Where the symbols take the items:
J873: z>J806, x>J114, e>J605, v>J201, u>J977
J149: z>J972, x>J496, e>J107, v>J178, u>J925
J107: z>J16, x>J139, e>J585, v>J496, u>J149
J793: z>J548, x>J904, e>J103, v>J606, u>J850
J33: z>J137, x>J452, e>J272, v>J532, u>J787
J263: z>J856, x>J875, e>J638, v>J585, u>J338
J242: z>J873, x>J826, e>J426, v>J240, u>J861
J272: z>J677, x>J674, e>J801, v>J452, u>J33
J924: z>J263, x>J954, e>J771, v>J245, u>J560
J166: z>J239, x>J759, e>J97, v>J716, u>J441
J470: z>J424, x>J242, e>J624, v>J861, u>J192
J585: z>J551, x>J972, e>J875, v>J139, u>J107
J245: z>J585, x>J149, e>J954, v>J925, u>J856
J97: z>J662, x>J490, e>J267, v>J759, u>J166
J452: z>J683, x>J359, e>J674, v>J572, u>J532
J338: z>J837, x>J585, e>J263, v>J107, u>J954
J875: z>J925, x>J16, e>J837, v>J972, u>J585
J831: z>J391, x>J12, e>J19, v>J543, u>J123
J887: z>J703, x>J944, e>J572, v>J708, u>J118
J989: z>J452, x>J481, e>J787, v>J164, u>J677
J739: z>J19, x>J123, e>J325, v>J889, u>J710
J801: z>J989, x>J137, e>J205, v>J674, u>J272
J192: z>J426, x>J861, e>J470, v>J142, u>J427
J708: z>J276, x>J520, e>J944, v>J322, u>J473
J418: z>J123, x>J70, e>J710, v>J391, u>J246
J533: z>J520, x>J210, e>J473, v>J771, u>J580
J139: z>J470, x>J427, e>J972, v>J372, u>J496
J580: z>J322, x>J771, e>J533, v>J924, u>J276
J548: z>J267, x>J166, e>J403, v>J441, u>J474
J534: z>J368, x>J177, e>J391, v>J619, u>J12
J325: z>J246, x>J831, e>J825, v>J123, u>J739
J368: z>J358, x>J159, e>J31, v>J134, u>J293
J322: z>J560, x>J638, e>J520, v>J263, u>J210
J970: z>J759, x>J188, e>J441, v>J562, u>J662
J210: z>J796, x>J263, e>J322, v>J338, u>J771
J796: z>J954, x>J856, e>J560, v>J837, u>J638
J103: z>J403, x>J474, e>J134, v>J904, u>J793
J293: z>J746, x>J134, e>J368, v>J103, u>J177
J474: z>J97, x>J441, e>J548, v>J970, u>J904
J716: z>J205, x>J272, e>J759, v>J33, u>J188
J498: z>J944, x>J473, e>J118, v>J533, u>J68
J837: z>J149, x>J551, e>J856, v>J16, u>J875
J31: z>J619, x>J746, e>J543, v>J159, u>J368
J403: z>J606, x>J97, e>J655, v>J166, u>J548
J426: z>J605, x>J977, e>J424, v>J826, u>J242
J188: z>J801, x>J33, e>J716, v>J787, u>J562
J473: z>J908, x>J322, e>J708, v>J210, u>J533
J114: z>J325, x>J710, e>J320, v>J418, u>J201
J164: z>J572, x>J118, e>J481, v>J498, u>J683
J177: z>J159, x>J103, e>J293, v>J793, u>J619
J137: z>J481, x>J683, e>J677, v>J880, u>J674
J246: z>J889, x>J391, e>J418, v>J534, u>J19
J856: z>J107, x>J925, e>J245, v>J551, u>J837
J777: z>J33, x>J989, e>J562, v>J677, u>J205
J178: z>J427, x>J424, e>J496, v>J426, u>J624
J624: z>J372, x>J426, e>J178, v>J242, u>J470
J551: z>J496, x>J624, e>J925, v>J470, u>J16
J880: z>J118, x>J68, e>J683, v>J703, u>J359
J70: z>J543, x>J368, e>J889, v>J293, u>J391
J710: z>J831, x>J889, e>J739, v>J70, u>J418
J205: z>J787, x>J677, e>J777, v>J137, u>J801
J944: z>J580, x>J908, e>J436, v>J520, u>J708
J889: z>J12, x>J31, e>J123, v>J368, u>J70
J861: z>J977, x>J240, e>J242, v>J806, u>J142
J638: z>J245, x>J837, e>J796, v>J875, u>J263
J68: z>J708, x>J533, e>J498, v>J580, u>J703
J276: z>J210, x>J924, e>J580, v>J560, u>J908
J977: z>J320, x>J201, e>J873, v>J671, u>J826
J560: z>J338, x>J245, e>J924, v>J856, u>J796
J496: z>J192, x>J372, e>J139, v>J424, u>J178
J520: z>J924, x>J796, e>J908, v>J638, u>J322
J359: z>J498, x>J703, e>J880, v>J436, u>J572
J427: z>J242, x>J142, e>J192, v>J605, u>J372
J904: z>J166, x>J970, e>J474, v>J662, u>J606
J19: z>J70, x>J534, e>J246, v>J12, u>J831
J606: z>J441, x>J662, e>J904, v>J239, u>J267
J201: z>J739, x>J418, e>J114, v>J246, u>J671
J972: z>J624, x>J192, e>J16, v>J427, u>J139
J12: z>J293, x>J619, e>J534, v>J358, u>J543
J655: z>J904, x>J267, e>J850, v>J97, u>J403
J481: z>J359, x>J887, e>J532, v>J118, u>J164
J759: z>J777, x>J801, e>J490, v>J272, u>J716
J787: z>J674, x>J532, e>J33, v>J481, u>J989
J134: z>J655, x>J548, e>J159, v>J474, u>J103
J746: z>J793, x>J655, e>J358, v>J403, u>J159
J123: z>J534, x>J543, e>J831, v>J31, u>J889
J441: z>J490, x>J716, e>J166, v>J188, u>J970
J391: z>J31, x>J293, e>J70, v>J177, u>J534
J683: z>J887, x>J498, e>J164, v>J68, u>J880
J806: z>J671, x>J325, e>J240, v>J739, u>J320
J850: z>J474, x>J606, e>J793, v>J267, u>J655
J436: z>J533, x>J276, e>J703, v>J908, u>J944
J142: z>J826, x>J806, e>J861, v>J320, u>J605
J671: z>J710, x>J246, e>J201, v>J19, u>J825
J954: z>J875, x>J107, e>J338, v>J149, u>J245
J543: z>J177, x>J358, e>J12, v>J746, u>J31
J424: z>J142, x>J873, e>J372, v>J977, u>J426
J267: z>J970, x>J239, e>J606, v>J490, u>J97
J532: z>J880, x>J572, e>J452, v>J887, u>J481
J118: z>J436, x>J708, e>J887, v>J473, u>J498
J16: z>J178, x>J470, e>J551, v>J192, u>J972
J677: z>J532, x>J164, e>J989, v>J683, u>J137
J662: z>J716, x>J562, e>J970, v>J777, u>J239
J490: z>J562, x>J205, e>J239, v>J801, u>J759
J619: z>J134, x>J793, e>J177, v>J850, u>J358
J320: z>J825, x>J739, e>J806, v>J710, u>J114
J572: z>J68, x>J436, e>J359, v>J944, u>J887
J239: z>J188, x>J777, e>J662, v>J205, u>J490
J605: z>J240, x>J320, e>J142, v>J114, u>J873
J925: z>J139, x>J178, e>J149, v>J624, u>J551
J372: z>J861, x>J605, e>J427, v>J873, u>J424
J825: z>J418, x>J19, e>J671, v>J831, u>J325
J159: z>J850, x>J403, e>J746, v>J548, u>J134
J703: z>J473, x>J580, e>J68, v>J276, u>J436
J240: z>J201, x>J825, e>J826, v>J325, u>J806
J674: z>J164, x>J880, e>J137, v>J359, u>J452
J908: z>J771, x>J560, e>J276, v>J796, u>J520
J826: z>J114, x>J671, e>J977, v>J825, u>J240
J562: z>J272, x>J787, e>J188, v>J989, u>J777
J358: z>J103, x>J850, e>J619, v>J655, u>J746
J771: z>J638, x>J338, e>J210, v>J954, u>J924

The rows follow the links: the fewer symbols apart two items are, the more alike their rows tend to be.

Each row is also shifted at random along 3 hidden directions that mean nothing.

Known rows, each with its item:
[-193   -4  203   54  -70   54  131   65  -52 -194  -45  -82  -89 -151   68  -43  172  -33  -19  -32  162  146 -105   16 -101  -67  154   13]; item J103
[ 361  122  -27  151  149 -103   54  108  217   -7 -138  243  -13 -137 -114   36 -162  -47 -130  -14   -7  -98  -57  -84   17  -75  -40   65]; item J624
[-343   79  -17    0   52  -22  -18  101   68   42  -31  198   44  -49   28  -27  -80 -121  -42   38 -151    6  -34  -50  104  -53 -101   21]; item J178
[-313   95  119   52  100  -47  160   42   60 -136  -31   51  -72 -124  -24   52  -31  -64  -71  -27   78   55  -45  -22  -22  -24  -13  -24]; item J418
[ 105  -61 -145  181   28  183  -86  104  -73  -24   33  -11  -76 -103  293 -129   62  -67    0  -29  -76  -27  -42   35  -31  -47  115   76]; item J33
[  15 -133   93  126   75   35   55  -93  -41 -108   37 -130 -157  -56  -26   93  -66  153  -72  -49  221  -81  -61   65  -63   51   -4   20]; item J904
[-186   88  -14   91  185  -29  155  -47   45  -83   17  -13  -82  -72  -52   99 -107  -16  -74  -39   52  -20   28    7  -28   56  -46  -54]; item J831
[-154    9  171   26   32 -110   45   90  154   22  -49  115   84 -118 -268   48    4 -209 -148   16   82    0  -74  -22    5  -50  -82  -14]; item J427
[  92  129  -22  -13   15    3  157  -66  -53 -141  -42  -86 -120   35  133    2   16  152   88  -30   20   96   87  -21  -71   14  120  -35]; item J358
[  38   24  -30 -129  -95  -52  -87   58   43  154    6   52  182   67 -126  -46  103 -218   14   48 -118   40   50  -27   28  -27  -28  -38]; item J856
[-111 -187  138    3  -58  -13 -166   54   47   96    5  120   84  -20 -158    9  -40  -33  -97   36   47  -98 -159    8   76  -43 -109   90]; item J771
[ 142  -24  -85  -83    0  -76 -116  -37   61  173   27   65  126  124 -153   20  -80    8    1   37  -83  -90   58  -19   75   35 -128   -2]; item J338
[  -9   46   58    8  106 -129   51   -3  135   29  -44  119   35  -20 -227  104 -139  -36  -89   12   47  -68  -13  -39   32   14 -132  -24]; item J372
[  23  200   93 -114  -35 -125  161   -3   68 -103 -132   76   -3   17  -62   22    6   76   64   13   -5  130   43  -81  -15  -46   34  -27]; item J320
[ 146  -97   -1   25  -24   63   12  -91  -87  -16   94 -231  -33   15  -22    8  112    2   23  -40  130   -5   49   80 -115   64   76  -56]; item J662
[ 195  -64  -28   14  -61   72   10  -44  -96  -22   69 -214  -20    7   27  -32  165  -38   43  -34   85   37   57   72 -123   35  126  -44]; item J490
[-169  -77  -55  -83 -152   89 -193   73  -80   78    7  102   66   67  209 -118   19   39   84   40 -196   15  -59  -14  129  -57  -21   87]; item J473
[  -6 -173  -26  -75 -118   76 -176  -31  -94  141  120 -115  119   90  -30  -42  119  -95   24   26  -10  -28    2   79    7   32  -13  -16]; item J572
[  69  109   17 -120  -99  -72  -30   83   82   46 -124  171   95   42  -25  -56   23  -29   48   42 -129   75    7  -84   62  -84   -3   32]; item J149
[ 161  177 -121   27   58   18  169  -11  -22 -117  -20 -100  -88   -9  144  -29   83  -13   79  -40  -19  110  124  -10 -103   12  155  -74]; item J619
[ 142  161  -21  -76   48 -148  122  -23  108   43  -49   18   70   32 -208   60   -5 -116   -1    5  -15   53  117  -35  -43   17  -10  -90]; item J605
[ 172  -77   -9  116  -55  137  -69   55  -73  -70  -18  -25  -94  -70  199  -88   66   76   16  -16   21   -6  -80   27  -36  -59  122   88]; item J272
[ 115  138  -48   86   48   51  156   28  -18 -161  -45  -59 -118  -81  186  -43   77    1   41  -42    7   97   49   -5  -91  -26  175  -27]; item J159
[ -70  -39 -115  -31 -125  112 -167  126  -54   93   17   72   90   20  205 -158  110 -140   60   50 -215   39  -15   -5   85  -78   47   60]; item J708
[ 174  213  -48  -86   50 -150  126  -35  103   17  -62   33   60   56 -147   61  -17  -67   20    5  -52   53  132  -55  -46   26  -14  -85]; item J873
[ -47 -115  106  -65 -188   77  -36  -38 -142  -53   44 -173   -8   27   94  -68  179   69   82   -5   86   98  -25   50  -55   -5  126   12]; item J188
[ 211  235  -47 -112   34 -162  145  -47   92  -28 -117   51    6   82  -93   38  -57   76   65   -5  -55   67  123  -88   -8   15    6  -69]; item J826
[ 140 -155 -100  149   70  109 -130  -35  -56   13   46    1  -95    2  167   16 -159  207  -17  -25    7 -179  -60   36   67   32  -44  111]; item J137
[ -78  113  -12   15   -2  -31   -7  182  109    8  -93  218   74  -98   29  -93   21 -200  -39   27 -143   68  -47  -86   55 -124    9   41]; item J972
[-300  160   14  -28   80  -52  136  -13   24 -116  -64  107  -92    5  109   32 -124  143   34  -10  -72   61   14  -76   76   -5  -33   -8]; item J325
[ -66  152   18   99  156  -49  160   36   89 -127  -93   94 -105 -108   22   47 -113   34  -67  -35   27    8   -7  -48   -8  -23   -8    1]; item J710
[-219   60   32  -58   81  -54  147 -139  -28  -52   71 -151  -23   58 -107  103  -11   21   14  -18   91   39   84   32  -67  121  -32 -125]; item J534
[-166  -47   20 -243 -112  -89 -126  -89  -37  163   25   52  151  213 -119   20  -58  110   89   71 -116   -9   56  -30  137   53 -171  -29]; item J245
[ -10  273 -142   38  130  -39  162   60   70  -99 -104  120  -67  -57  148  -25  -54  -38   38  -12 -143   78   76  -84    9  -46   61  -21]; item J671
[  88  -63  -33  -27  -95   89  -18  -61 -140  -14   59 -175  -28   55  142  -53  126   65   86  -12   12   54   50   51  -61   42  117  -12]; item J716
[ 204  -85   59  -44 -198   38 -138   98  -25   57  -41   29   99   -3   12 -111  176  -79   31   33  -14   35  -70   -4   -5  -79   95   77]; item J436
[-189 -128  -24   17    6   26 -171   55   23  151   67  102  110   -6  -66   -4  -33 -158  -73   31  -79  -96  -68   19  101   -8 -133   35]; item J924
[ -97   90  -61   16  145  -88   11   12  111   47  -36  189    8   20  -73   64 -225   23  -53   10  -94  -92   11  -61   97   14 -160    6]; item J192
[ -26  -55    2 -148  -84  -64 -116  -29   18  162   15   50  158  128 -165   20  -10  -52   24   47  -85  -26   35   -5   73   32 -121  -31]; item J954
[ -66   74   77  -49   10  -45  176  -81   -9  -76   39 -176  -14   -9 -127   67  112 -101    1  -29  135  102   80   44 -127   58   60 -120]; item J543
[ -32   72   -1 -179 -141  -71  -77   32   33   85  -65  115  133  119  -41  -53   50  -24   68   52 -144   78   41  -74   87  -50  -28   -1]; item J585
[ -39  117   -7  170  196  -14  183   70  103  -89   -9   16  -56 -182  -68   50   -1 -217 -133  -61   78    9   -2   14  -96  -15   29  -57]; item J19
[  99  -45 -184   84   80   59 -177   57   24  106  -12  190   -8   20  149  -35 -201  106    1   25 -183 -162  -42  -30  149  -20 -116  107]; item J520
[ 100  110   40  -47  -39  -81  -10   89  113   -8 -152  239   29   -5   -9  -42  -76   56   -3   29  -94   20  -52 -110   85 -100  -25   74]; item J16
[  61  -62  -27  113  -80  163  -57  110  -85  -56   13  -58  -44 -104  222 -135  166  -99   25  -14  -14   45  -62   44  -54  -67  174   56]; item J801

In each set, the symbols that take the first to the second take the third to the fourth, perhaps in another order. Give the fourth.
Answers are names.
A [ -10 -120   16   23  -32   17 -177   48   29   78  -36  166    8    9   42  -22 -134  120  -35   33  -64 -114 -126  -39  137  -42 -104  123]
B [ 139   26 -176  -78   16  -48 -113  -21   50  189   37   68  131  137  -89   10  -81  -61   32   40 -172  -73  103   -9   77   43 -112  -34]
C [-328   78   71   71  125  -19  151   31   56 -101   18   20  -68 -113  -25   57  -43  -78  -67  -15   52   37  -15   -2  -20    2  -18  -40]
D J31

A [ -70 -168  151   87 -131  133  -89  109  -85  -76   10  -54  -42 -134  130 -106  177  -44  -33  -10  108   33 -164   49  -46  -89  128   88]
B [ 346 -201   92  -48 -144   -4 -140  -66  -30   77   25  -89   62   73 -153   24   48   96  -13   10  134  -82  -44   43  -23   18  -23   33]
C [-101 -233   -1  104  -10  141 -155   28  -79   78  138  -84   19  -45   11  -23   51  -99  -63   -1   55 -107  -85   93    8   21  -31   37]
D J944

A [-100 -164  149   90   27   37   39  -84  -56  -87   69 -165 -108  -54  -70   77    5  110  -77  -34  241  -55  -70   82  -67   62    8  -10]
B [  10 -134  107  -97 -143   36   -8 -128 -139  -39   77 -234  -24   84  -19   12  124  146   68  -14  148   50   19   58  -76   62   58  -28]
C [ -15  156 -150  -20  152  -92   73  -22  102   82   22   48   76   44 -131   76  -92 -144  -33    7 -109  -33  138  -13   18   65  -96  -94]
D J806

A [ -72 -124    4   10   -5   -8 -153   45   45  143   45   81  118    4 -137   18  -52 -115  -75   34  -29 -107  -61   16   79   -6 -141   31]
B [ 362 -142   78   68   17  -64 -132   20  105   75  -72  162    9  -16 -168   57 -183  151  -98   13   87 -194 -121  -36   71  -29 -115  122]
C [  25  173 -246   93  280  -17  160 -105   16   -8   71  -73  -91   28   33  108 -161   -1   -7  -49  -57  -47  179   21  -32  129  -51 -112]
D J123

A [  30  223  -31 -110    2 -109  140    4   68  -17  -62   26   68   28  -83   14   56 -107   47    1  -73  128  119  -52  -28   -8   43  -81]
B [-170  124   37   76  149  -57  153   13   69 -113  -53   66 -107  -82   11   65 -122   49  -51  -29   46    7  -16  -39    1   -6  -26  -19]
C [-151  -76 -135  109  141  113   18  -83 -107    6  155 -182  -80   -7   95   32  -22  -33  -25  -35   31  -75   57   92  -47  103   -3  -58]
D J562

A [ -15  214  -29   77  127  -55  170   40   95 -132 -110  125  -98  -91   82   13 -101   44  -17  -35  -45   48   25  -81   -5  -49   34    2]
B [ 118  142  -69   -2  107  -48  173 -110    7  -52   33 -142  -51   46  -62   76    4   -1   27  -46   55   46  151   27 -112   81   44 -115]
C [-278  104  134   47   44  -45  156   79   62 -146  -72   83  -57 -136   -5   10   20  -77  -59  -15   64  100  -72  -43  -36  -56   34   -8]
D J31

A [ 196  237 -128  -42   84 -112  139   -8  116   25  -51   44   61   27 -118   32   -2 -152    7    7  -95   60  155  -31  -51   22   11 -112]
B [ -91  216    1  -80   30 -107  144  -24   38 -121 -115  112  -71   49   80   19 -102  178   82   -6  -76   90   54 -100   50  -23    7  -20]
C [-132  -36  -33  171  126  107   66    3  -42 -104   69  -94 -140 -112  134   22  -28   -1  -53  -59   87  -35  -25   55  -48   24   41   -4]
D J441

A [ -12  171 -182  -55   19  -26  -34   70   57   61  -88  232   58   64  154  -70 -107   10   80   37 -294   24   67 -103  134  -50  -47   26]
B [ -12   85    2   16   82  -88   -5   54  108    2 -106  246   -6  -14  -18   38 -196   93  -37   21  -77  -54  -53  -87  111  -45 -119   65]
C [ 269  -41  -36   15  -90   82  -19  -30  -94  -52  -16  -99  -73   18  158  -61   80  142   85  -16   32   21    6   14  -48   -7  139   38]
D J33

A [  13  -72  -99   85  -26  165  -85   29 -107  -27   32  -30  -81  -21  303  -91   22   89   55   -5  -85  -20  -44   27   12  -26   92   78]
B [ 241 -146 -179  145   89  117 -147   16  -20  125  119  -74   22  -22   25   -8   -9 -112  -57  -11  -27 -153   12   79  -16   38  -16   11]
C [-191  115   -1  -88  -37    3  147  -71  -96  -96   25 -155  -46   40   73  -19  117   14   97  -28    0  157  108    4  -65   47   94  -93]
D J403

A [  -5   56   36    9  114  -84  163 -117   19  -60   23 -127  -57    8 -151  131  -58   28  -33  -41  134    2   72   23  -74   94  -25  -96]
B [ 104  154 -195  133  256   -8  175  -54   61  -26   54  -81  -65  -38  -27   81  -79 -128  -42  -54    1  -41  140   32  -93   89    5 -116]
C [ 110 -192  -53    9  -44   69 -157  -40  -68  145  111 -114   63   48  -50   -2   31  -25  -17   10   26  -98    0   89    2   54  -37   -4]
D J683

A [ 103   62 -121 -111  -55  -45  -83   43   48  159   -2   62  171   90  -84  -49   65 -194   37   41 -164   24   81  -19   35   -9  -41  -44]
B [-135   84   25   -9   -3  -49  -10  128   94   -4  -94  229   56  -64    7  -45  -37  -94  -42   33 -108   28  -68  -77   79  -98  -38   46]
C [  84 -172  -82  -34  -52   80 -173  -72  -90  149  116 -111   68   97  -22   -4   21    6   22   12  -14  -87   20   69   12   60  -66   -2]
D J473

A [-327   -1  102   56  -12   88  105   35  -78 -160   14  -80 -118 -116  162  -46   96   -9    1  -26   81   95  -58   23  -49  -35  107    7]
B [-227  -67  -33  137  127  115   38  -34  -77  -79  105 -114 -122  -88  129   26  -15  -16  -35  -51   61  -38  -18   81  -33   60   21  -24]
C [  71  -86  -18  -46 -110   34 -181   22  -26   48  -69  153   -2   83  140  -64 -106  230   64   39 -128  -56  -80  -59  140  -51  -55  130]
D J322

A [  34  184 -172  -34  150  -92   85  -38   97   88   26   52   74   64 -128   62  -74 -150  -18    9 -127  -21  155   -8   -3   63  -77 -103]
B [-195  156  107   20   48  -58  166   64   67 -144  -96   91  -69 -105   21   10  -21  -10  -26  -18   12   93  -35  -56   -1  -54   30   -2]
C [  47 -166   31  -73 -160   65 -160   -3  -82  138   88 -120  118   66  -64  -56  167 -114   18   31   14   -4   -7   66  -11   10   15   -9]
D J520

A [ -96   56   21  -12  100 -114   49    8  117   52   -5   78   71  -31 -216   85  -67 -148  -86   13   16  -24   18  -20    7   17 -108  -58]
B [ 159  172  -44  -46   62 -116  128   25  123   36  -38   14   91  -19 -203   37   52 -237  -28   -4  -16   60  119  -29  -78   -9    7 -108]
C [-241  172   98 -130  -49  -98  143    2   19 -105 -108   65  -17   30   18    0   17   65   70   14  -48  155   33  -67   28  -39   19  -30]
D J739

A [-131  -65  -38 -117  -62  -21 -128   22    8  183   66   24  183   80 -142   -3   56 -202   -5   48 -101  -14   31   22   46    7 -103  -42]
B [ 154 -127   83  -45  -39  -86 -116  -12   82  134   -9   68  110   51 -258   51  -72   -3  -72   35   58 -102  -52   -4   55   19 -130   16]
C [  64  249  -58   89  125  -35  183  110  107 -139 -127  121  -59 -123   76  -20  -32  -99  -18  -27  -64   80   36  -68  -40  -75   85  -12]
D J201

A [ -49 -132    6   58    1   34 -171   90   53  105   14  139   71  -39  -31  -18  -73  -84  -93   34  -52 -113 -113   -1   94  -42  -91   86]
B [   2  -62  -54  -76  -20  -43 -128  -11   33  182   52   52  142   87 -151   24  -44  -98  -23   45  -71  -79   27    7   68   31 -125  -15]
C [-241   64   35   72  152  -16  159   -9   41  -62   58  -63  -47  -93 -106   85   -8 -144  -91  -41   88   15   33   43  -71   43   -8  -87]
D J543

A [  64   45   37  140   54   59  131   41   -5 -192  -48  -47 -144 -149  133  -23   49   25  -48  -53  114   43  -44    3  -99  -45  153   17]
B [  43 -150  104  -25  -59   30   21 -133  -96  -25   94 -250  -35   35  -80   55   77   80    7  -26  197    0    7   81 -100   74   51  -52]
C [-211   10  162  -17   83  -94  146 -109   20  -87   16  -81  -49  -22 -196  131  -58   73  -59  -30  193   10  -15   19  -46   76  -60  -73]
D J746

A [-150  103  -90    6  123  -69  -18   25   87   30  -56  223    2   29   13   42 -231   78  -28   19 -155  -75   -4  -69  145    2 -152   37]
B [  18  233   26  -90  -15 -111  167   32   69  -85 -117   73   -5    2   -7    1   29    5   59   10  -61  136   67  -82  -19  -46   64  -42]
C [  71 -122  104  -47 -139    7 -176   38    3   27  -84  144   12   31   48  -54  -71  217   12   33  -24  -57 -149  -51  116  -74  -53  145]
D J837

A [ 102 -112   19 -103 -205   48 -167   13  -79  100   15  -47  107   86   27  -85  126  -22   69   46  -43   30  -12   15   21  -32   29   28]
B [   1  -75 -158   87   85   50 -173   72   52  161   47  129   70   -3   20  -16 -125 -105  -64   29 -142 -148  -30    9  108   -5 -125   55]
C [  20   95   83  -87  -18  -63  172 -100  -28 -100   -8 -160  -41   52  -68   53   72   82   57  -35  117  100   96    5  -92   55   72  -87]
D J548

